Each row is followed by roughly how far along a hidden order it lies, from 0 to 15. A new part has a new order.
In the rows, 128 means zero.
[120 102 128 150  94 143 141 134 137 126 188 121 124 109 128 191 133 119
 163  77 116 121 149 125 176  75 142  91] | 4
[119 108 122 156 118 130 134 145 124 151 172 142 150 117 124 136 152 139
 133 155 136 131 119 142 144 128 140 114] | 10
[166 127 215 122  64 147 134  99 140 126 149 132 226 116  92 221 147 116
 198 142 119 139 189 157 148 137 173  75] | 8
[142 107 139 150 129 135  97 154 136 117 148 117 151 130 102 129 139 133
 132 122 124 135 123 125 116 134 141 104] | 10
[126 113 133 150  83 120 152 110 121 125 194 123 147 109 121 136 139 115
  95 120 109 107 121 144 126 112 125 104] | 7
[114 127 213 150  64 121 177 103 118 167 168 166 177 118 130 226 148 167
 204 119 127 137 200 161 119  92 163  85] | 11
[111 108 121 125 123 133 137  98 129 142 175 108 139 130 125 162 127 124
 117 133 113 114 115 127 133 134 117 130] | 9
[111 118 164 173  96 113 122 254 127 140 173 131 126 115 131 140 140 130
  94 219 107  63 103 112  85 101 106 109] | 5
[ 58  97 228 225  91 137 155 187 104 147 210 147 139  87 171 158 164 106
  64 195  95  84  89 105  60 109 125  72] | 6
[127 149 138  64  30  91 129 247 134 162 168 123 156 115 121 121 154 160
 134 181 121  75 197  85 120  72 130 105] | 9
[118 113  67 100 122 119 101 192 147  81 173  70 141  84 125 210 122 125
 145 180 105 128 172 173 152 108 175 111] | 9
[153 110 171 112  74 131 113 105 136 127 178 106 181 134 104 193 180 121
 155 150 117 129 153 160 133 124 140  77] | 9
[131 141 129 130 126 126 127 132 124 128 171 117 141 123 121 120 147 134
 132 135 120 140 115 127 125 125 134 113] | 9
[115 106 177  97 108 128  77 217 109 124 166 111 140 180 126 158 119 106
 124  48  80  94 154 201 163 113 148 158] | 6
[143 142 146  87  99 101 117 207 129 133 151 141 132 119 114 131 128 122
 111 153 118 104 158 109 107 109 118 117] | 4
[134 144 103 112 125 113 107 124 115 101 188  90 179  84 117 184 152 107
  90 171  94 162  64 132 144  99 137 122] | 15
[119 115 116 127 137 132 133 105 119 137 171 109 124 107 119 170 131 116
 141 138 125 126 104 139 129 118 129 128] | 9
[134 126  97 171  90 140 118 110 122 134 166 161 144  90 115 171 114 138
 187  69 102 117 123 123 168  81 146  98] | 0
[128  93 174 110 120 116  96 180 122 132 203  98 143 169 123 156 154 119
 142  98  90 104 136 169 136 118 135 118] | 7
[127 126 145 135 119 125 129 109 128 121 163 122 140 127 110 129 131 122
 104 122 130 125 122 136 126 116 135 130] | 9
[126 140  64 198 109 146 113  96 124 169 168 174 110  60 119 165  97 121
 192  99 113 112  71  75 179  87 191  72] | 0
[108 102 166 110  84 134 120 107 133 127 188 129 164 148 123 173 171 133
 140 152 111 119 122 132 143 115 135 116] | 12
[106 105 144 177 126 126 125 148 122 142 179 143 125 112 134 117 138 109
 117 159  97 121  90 117  95 120 128 116] | 7
[107  75 116 219  75 186 131 127 116 141 178 108 124 106 135  45 145 149
 121 109 178 106 120 128 174 150 169 113] | 9
[139 140 178 111  99 123 177 106 125 154 170 142 157 127 107 188 141 128
 152 121 108 128 167 124 100 134 128 101] | 8
[102   8  46 248  32 179 153 106 135 158 169  68 145  90 136 112 123 110
 136   1 172  90 208 195 255  68 186 109] | 3
[165 113  99 136 101 117 145  85 131 114 162 119 154 119  97 139 136 134
 123  93 118 116 139 139 139 120 140 119] | 8
[ 87 125 163 149  89 117 107 233 108 128 182 110 125 143 153 109 138 149
 113  90 112 111 134 121 136 112 167 117] | 7
[129 111 143 175 122 131 128 113 124 141 162 145 126  88 118 178 119 113
 114 150 107 108 109 117 145  96 144  96] | 2
[140 113 158  86  73 119 153  95 131 128 190 126 153 117 113 173 123 123
 117 120 119 112 134 131 168 109 139  91] | 5
[188 119  86  52  65 107 172   1 130  85 153 128 179  72  78 172  94 120
 109  92 106 126 147 175 168 116 190  87] | 4
[132 116 146  76 118 104 113 201 129 140 184 104 140 119 118 145 125 127
 129 142 108 101 135 152 139 100 153 139] | 7
[167 108 104 242  94 156 181   1 122 167 169 135 183  85  93  96 141 143
 162  82 158 106 133 173 153  93 178 103] | 6
[112 127 157 156 147 128 141 168 125 150 173 148 123 133 131  95 120  97
 104 161 108 105 108 127 110 115 110 102] | 7
[111 100 112 125 108 125 118 225 123 117 166 100 128 134 131 175  92 124
 128  29 100 118 154 175 173  93 198 117] | 3
[108 116 126 148 119 127 129 182 113 126 194 120 123 107 137 152 141 135
 122 113 120 132 100 107 132 110 130 113] | 8
[135  95 144 143 105 122 145  85 128 123 210 119 161 117 117 131 159 137
 100 102 110 113 111 141 136 119 136 108] | 7
[170 121 122 143  97 118 137  90 122 118 175 139 141 107  96 114 128 135
 113  94 114 105 117 161 125 116 151 104] | 7
[168 128 108  74  94 100 124 158 137 145 168 123 137 122  95 115 139 146
 129 149 121 102 157 144 123  99 110 114] | 4
[ 94 103 239 172 122 134 135 218 129 177 164 200 152  60 137 191 109  61
  34 255  76  38  83  97  62  78 137  30] | 0
[125 130 129 126 117 134 134 149 134 129 151 136 129 112 121 153 134 111
 144 110 129 131 143 107 143 115 121 122] | 6
[119 114 125 140 132 133 127 134 123 126 169 114 130 130 125 124 132 120
 100 134 124 125 115 148 133 116 132 117] | 9
[119 104 115 157  98 125 140 134 121 112 162 127 136 126 112 146 123 136
 123 133 127 115 149 139 150  95 132 121] | 6
[ 98 120 155 128 113 126 138 155 124 131 161 123 125 134 136 123 148 150
 112 130 120 129 113 130 132 148 134 112] | 9
[116 130 129 162 132 132 135 128 124 129 161 146 131 124 129 121 134 121
 121 129 126 125 120 133 107 127 108 125] | 8
[136 116 140 155 104 128 142 172 121 156 158 150 131  75 111 162 123 120
 143 171 116 110 152 132 123  83 135 108] | 3
[123 130 115 156 126 130 123 126 128 154 172 132 122 125 122 171 129 123
 140 122 112 114 110 129 119  97 142 125] | 5
[125 123 149 142 106 130 130 104 125 143 166 127 136 125 125 123 139 137
 146 140 130 115 141 130 121 115 172 149] | 8
[148 108 124 153 105 137 142  83 123 119 158 122 171 105 102 105 138 133
 116  96 129 115 124 171 143 106 174 137] | 10
[152 107 132 133 101 133 111 122 141 101 184 110 156 132 104 176 171 105
 120 125 114 122 112 101 123 111 127 105] | 10
[144 112 119 166 111 111 131  85 124 119 187 124 160 126 111 141 147 128
 111  79  65 124 112 167 117 122 130 109] | 7
[137 103 119 135 126 122 136 111 124 132 203 107 143 117 119 151 155 121
 129 112 113 121 117 153 139 116 136 105] | 7
[128 131 165 154  85 139 152 154 133 120 169 141 163 112 114 189 164  87
 121 133  97 101 145  77  88  99  84  89] | 7
[113 116 136 164 103 124 101 160 110 170 168 102 126 130 131 150 137 122
 121 133 129 108 170  97 135 116 130 143] | 15
[121 110 124 115 101 129 119 139 129 110 191 111 158 126 116 173 158 126
 132 155 107 127 130 121 122 119 136 114] | 9
[111 114 142 180 105 124 117 153 122 125 169 114 119 135 129 126 140 122
 124 146 110 118 117 129 111 121 126 110] | 8
[114 127 118 112 132 119 138 122 122 118 153 135 119 159 129 128 127 128
 133 120 114 120 118 147 135 125 135 116] | 8
[137 121 123  96 110  83 116 225 124 173 163  88 131 102 108 160 152 138
 121 171 130  65 193 131 113  87 101 142] | 11
[134 132  94  99 116 107 108 193 145 140 170 111 128  99 116 122 119 126
 134 146 130 103 162 143 118  87 130 124] | 5
[120 112 127 165 118 131 123 122 133 134 171 117 143 115 122 158 156 114
 167 141 123 127 130 121 130 120 135  99] | 7
[114 109 130 162 107 137 125  96 113 142 180 109 132 122 126 116 135 123
  96 114 134 100 131 135 127 142 146 135] | 8
[ 93  90 153 178  58 150 112 179 125  97 186 104 139 148 144 131 182 133
 115 129 116 125 118 118 127 154 133  78] | 11
[149 130 211  87  81 100 144 254  97 146 164 123 194 169 111 255  85 140
 208   1  42  99 248 255 132  73 197 141] | 1

New part:
[127 209 104 133 120 122 116 146 108 128 113 141 119 122 120 127 131 132
 113 144 160 121] | 13
[159 175  90 123 123 113  94 153  96  54 120 136 123 107 118 118 146 163
 113 133 186 110] | 15
[116 177 121 121 135 118 117 129 106 106 111 127 123 139 144 130 114 214
 111 141 157 107] | 8
[158 131 147 149 131 139 131 112 129 102 126 124 127 140 158 131  92 154
 122 126 171 124] | 0
[110 143 108 112 131 122 103 137 121 189 122 133 129 129 109 127 148  67
 132 152  87 134] | 8
[ 78 230 124 161 114 138 141 134 116 149 113 142 119 136 153 132  95 185
 106 126 199 117] | 6
[112 174 108 112 136 115  96 128 113 120 106 123 126 140 144 133 131 180
 111 138 112 112] | 9
[ 90 202 132 172 115 144 153 126 130 164 117 137 112 143 153 132  98 185
 102 120 172 128] | 3
[ 69 226 111 128 127 120 133 135 118 173  92 130 118 150 145 140 117 231
  78 147 138 105] | 6
[ 88 222 125 143 119 127 133 136 107 126 109 134 117 139 145 130  96 255
 100 137 200 107] | 9
[ 81 180 123 158 109 148 165 134 153 219 121 139 115 142 135 137 118  97
  99 129 133 147] | 1
[133 177 135 160 124 145 140 124 131 128 124 135 123 133 160 130 100 156
 111 113 184 122] | 2
[116 153 129 160 115 146 135 129 133 178 126 139 120 129 123 127 118  62
 133 131 136 146] | 4
[116 144 136 158 120 145 146 131 132 167 137 142 125 125 121 125 117  82
 135 132 149 140] | 4
[ 44 217  98 140 117 123 137 149 121 216 105 144 117 140 115 136 133 126
  90 159 125 128] | 9
[ 58 176 107 121 122 117 122 137 119 195 108 128 120 142 100 132 138 158
 135 159  80 135] | 11
[122 181 119 125 126 127 124 134 113 133 118 138 121 134 131 127 109 203
 108 146 174 115] | 9
[ 92 191 107 144 125 133 134 134 133 197 109 135 121 138 131 139 138  70
 104 140 102 135] | 4
[ 78 217 114 165 108 136 146 142 125 180 118 149 112 132 124 130 110 137
 103 142 165 137] | 8
[111 178 117 126 137 126 116 120 122 155 102 122 123 142 147 136 128 134
 109 129 111 116] | 3
[ 93 187 104 123 127 121 116 138 118 177 110 135 123 134 120 132 136  96
 108 153 121 127] | 8
[ 55 214 124 161 104 141 163 143 130 217 115 150 114 141 124 134  97 184
  86 152 178 135] | 6
[111 119 151 140 117 146 150 128 137 192 133 136 127 146 128 129  96 252
 127 134 151 130] | 3
[126 178 116 119 132 124 113 125 118 137 108 123 127 141 148 133 129 157
 110 133 125 111] | 5
[ 67 196 131 157 114 140 159 127 143 195 111 130 115 152 150 139 113 170
 100 123 136 131] | 0
[ 78 174 122 134 134 125 135 121 130 183  99 119 119 151 147 138 121 163
 100 141 104 120] | 1
[ 82 192 114 134 132 124 121 124 120 165 106 122 120 149 147 136 124 168
  95 136 122 123] | 5
[ 98 192 131 147 122 135 126 130 116 135 115 133 121 138 145 129  94 222
 113 131 179 115] | 6
[ 58 254 111 179 103 139 158 142 124 178 112 151 109 134 130 132 100 166
  90 144 190 133] | 8
[ 63 215 124 180 106 147 180 137 142 205 115 147 114 142 133 134 102 132
  92 130 171 140] | 2
[105 168 129 171 113 146 156 130 135 179 124 143 116 132 133 129 110 125
 113 128 152 142] | 3
[107 188 130 134 135 132 123 125 114 118 113 130 121 139 148 129 100 224
 107 132 175 112] | 7
[ 28 255 107 168 102 136 160 148 128 237 104 150 105 144 128 138 112 154
  77 156 163 134] | 7
[ 67 196 101 143 124 119 123 137 118 185 109 134 119 137 112 132 140 100
 108 154  93 132] | 9
[114 151 117 126 124 133 114 135 126 200 124 136 125 131 118 129 137  76
 132 143 112 141] | 6
[ 77 249 111 149 116 124 144 144 107 132 103 141 111 138 133 131  92 240
  82 152 210 106] | 11
[ 81 204 107 133 121 127 128 141 122 192 111 141 121 139 122 133 135 106
 106 155 132 130] | 7
[103 146 133 147 133 136 131 114 137 155 116 124 126 146 154 137 121 108
 110 120 117 128] | 0
[ 79 200 121 157 107 144 147 138 131 200 118 146 115 134 128 131 111 119
 109 140 157 142] | 5
[116 165 128 129 120 139 128 130 130 171 120 136 119 136 134 129 110 140
 128 136 150 132] | 5
[ 83 219 122 161 116 137 139 133 117 146 114 139 116 139 142 131  94 214
 105 134 186 121] | 7
[ 88 113 125 154 115 145 170 127 158 224 128 133 123 136 116 133 146  29
 122 124  62 160] | 0
[115 180 133 135 134 133 116 127 113 120 120 133 122 137 148 128 100 235
 118 133 183 114] | 7
[122 143 114 130 126 133 120 131 134 185 120 135 124 135 131 131 140  48
 120 140 109 137] | 4
[ 64 215  98 138 126 120 127 138 121 168 101 136 120 138 122 135 134 103
  96 155 124 123] | 8
[ 67 213 116 157 104 143 144 140 134 226 116 146 111 138 124 133 123 114
 110 138 136 145] | 6
[103 166 119 112 133 126 126 128 127 182 107 128 123 147 128 135 128 158
 105 146  93 123] | 5
[ 94 204  91 118 131 118 106 135 111 149 108 132 124 133 126 133 135 115
 105 147 133 115] | 9
[114 171 108 118 134 123 106 134 120 150 116 132 127 128 119 131 141  66
 124 147 108 130] | 8
[126  99 117 116 136 131 103 125 134 193 128 128 131 127 106 126 155  11
 156 135  41 149] | 5
[ 94 197 114 127 132 122 125 126 118 161  98 124 123 154 143 137 115 215
  93 146 125 107] | 5
[ 56 255 102 183 102 137 162 149 117 180 104 154 108 128 129 131 104 161
  83 143 182 129] | 10
[ 95 186 102 122 131 117 107 132 111 138 106 131 128 132 126 133 135 115
 109 150 133 119] | 10
[ 80 155 106 119 126 121 111 142 121 196 114 133 125 136 104 131 144 110
 120 151  91 135] | 10
[104 174  97 115 129 114 102 142 114 153 114 135 127 128 112 129 140 104
 119 156 116 128] | 12
[126 172 119 113 140 123 112 124 118 133 109 122 126 145 148 135 123 164
 107 140 132 110] | 5
[122 183 134 145 131 138 127 118 122 111 117 128 121 139 158 129  97 180
 112 123 179 117] | 4
[115 200 132 165 123 119 140 119 126 120 113 131 118 139 162 131  99 178
 104 114 178 121] | 2
[ 62 207 128 181 114 144 175 139 132 188 121 145 115 134 139 132 104 143
  99 122 178 129] | 3
[101 159 132 168 114 146 156 134 136 186 134 143 119 127 124 127 114  84
 125 131 139 145] | 4
[ 33 243 120 184 102 146 191 138 147 235 106 144 105 151 145 141 108 141
  63 127 160 137] | 0
[114 152 139 162 118 147 160 125 142 170 131 140 120 132 134 127 112 100
 122 118 138 142] | 2
[ 79 208 122 186 110 144 157 134 118 175 121 147 116 128 129 130 108  92
 112 131 165 140] | 5
[ 68 235 124 170 113 139 145 132 119 156 110 141 113 138 154 133  96 186
  94 116 189 117] | 4
[ 88 228 124 147 118 132 149 137 120 172 107 140 114 145 138 134  82 236
  86 149 181 116] | 7
[128 155 121 115 139 113  91 128  98  78 121 126 131 128 135 126 123 203
 123 141 153 105] | 12
[122 192 111 153 122 132 119 138 112 107 122 143 122 117 131 124 122  88
 120 133 181 124] | 10
[115 178 128 122 132 128 121 129 121 163 113 126 124 146 145 131 114 214
 109 136 129 113] | 6
[120 226 107 129 119 121 125 150 101  84 113 143 118 122 126 126 112 226
  90 155 211 106] | 15
[138 152 128 112 140 117  93 125 101  70 116 124 130 131 137 126 113 206
 127 138 159 106] | 10
[164 138 128 116 143 128  98 119 114 107 121 121 132 132 146 127 128 152
 130 125 127 113] | 6
[ 61 203 119 151 124 134 148 125 134 204 100 131 117 152 151 140 116 164
  90 131 125 123] | 1
[104 190 100 121 120 121 112 148 115 171 114 139 122 129 118 129 140 142
 110 153 132 123] | 13
[ 98 195 126 157 116 136 129 133 119 145 120 141 119 140 136 129  98 171
 116 131 173 126] | 7
[ 85 255 120 160 115 137 133 139 114 139 113 142 118 133 157 134  94 194
 100 126 204 116] | 7
[135 116 131 142 124 146 142 121 150 181 131 128 124 134 133 129 140  40
 139 114  99 149] | 0
[105 185 116 119 136 110 112 130  99  96 109 126 131 135 138 132 118 217
 108 144 152 105] | 11
[202  86 104  80 146 109  48 131 107  71 135 120 143 107 100 120 167  33
 172 140  89 133] | 15
[122 165 105 116 135 120 100 133 120 142 114 131 128 129 121 129 145  65
 130 147  94 128] | 8
[109 157 114 119 134 123 122 123 128 159  99 125 124 143 125 134 127 132
 103 152  96 128] | 6
[113 176 115 121 121 130 116 141 121 170 124 138 122 129 108 128 132  94
 123 147 133 132] | 9
[134 205 114 148 142 121 120 121 108  84 107 125 126 135 159 132 108 150
 101 133 174 106] | 4
[ 99 129 117 145 126 135 140 127 145 215 122 131 124 140 117 132 141  43
 124 138  67 146] | 2
[173 138 120 111 151 117  85 116 111  77 115 117 136 131 149 129 135 118
 128 132 122 111] | 6
[106 237 119 157 119 132 133 137 109 107 109 142 119 135 160 133  88 229
  89 134 237 105] | 8
[ 81 240 109 179 109 141 148 142 121 168 113 151 117 126 132 129 107 117
  97 135 187 134] | 8
[ 83 240 122 160 114 136 140 136 115 133 108 139 116 141 156 134  86 253
  88 132 227 112] | 6
[ 91 196 107 129 126 124 121 139 120 176 113 137 123 134 121 132 138 105
 110 154 125 128] | 7
[110 216 111 141 118 132 120 140 118 153 117 142 115 125 126 127 128  97
 119 133 150 130] | 10
[ 52 214 101 142 117 126 139 145 125 212 105 143 117 138 124 136 136  94
  95 155 115 131] | 7
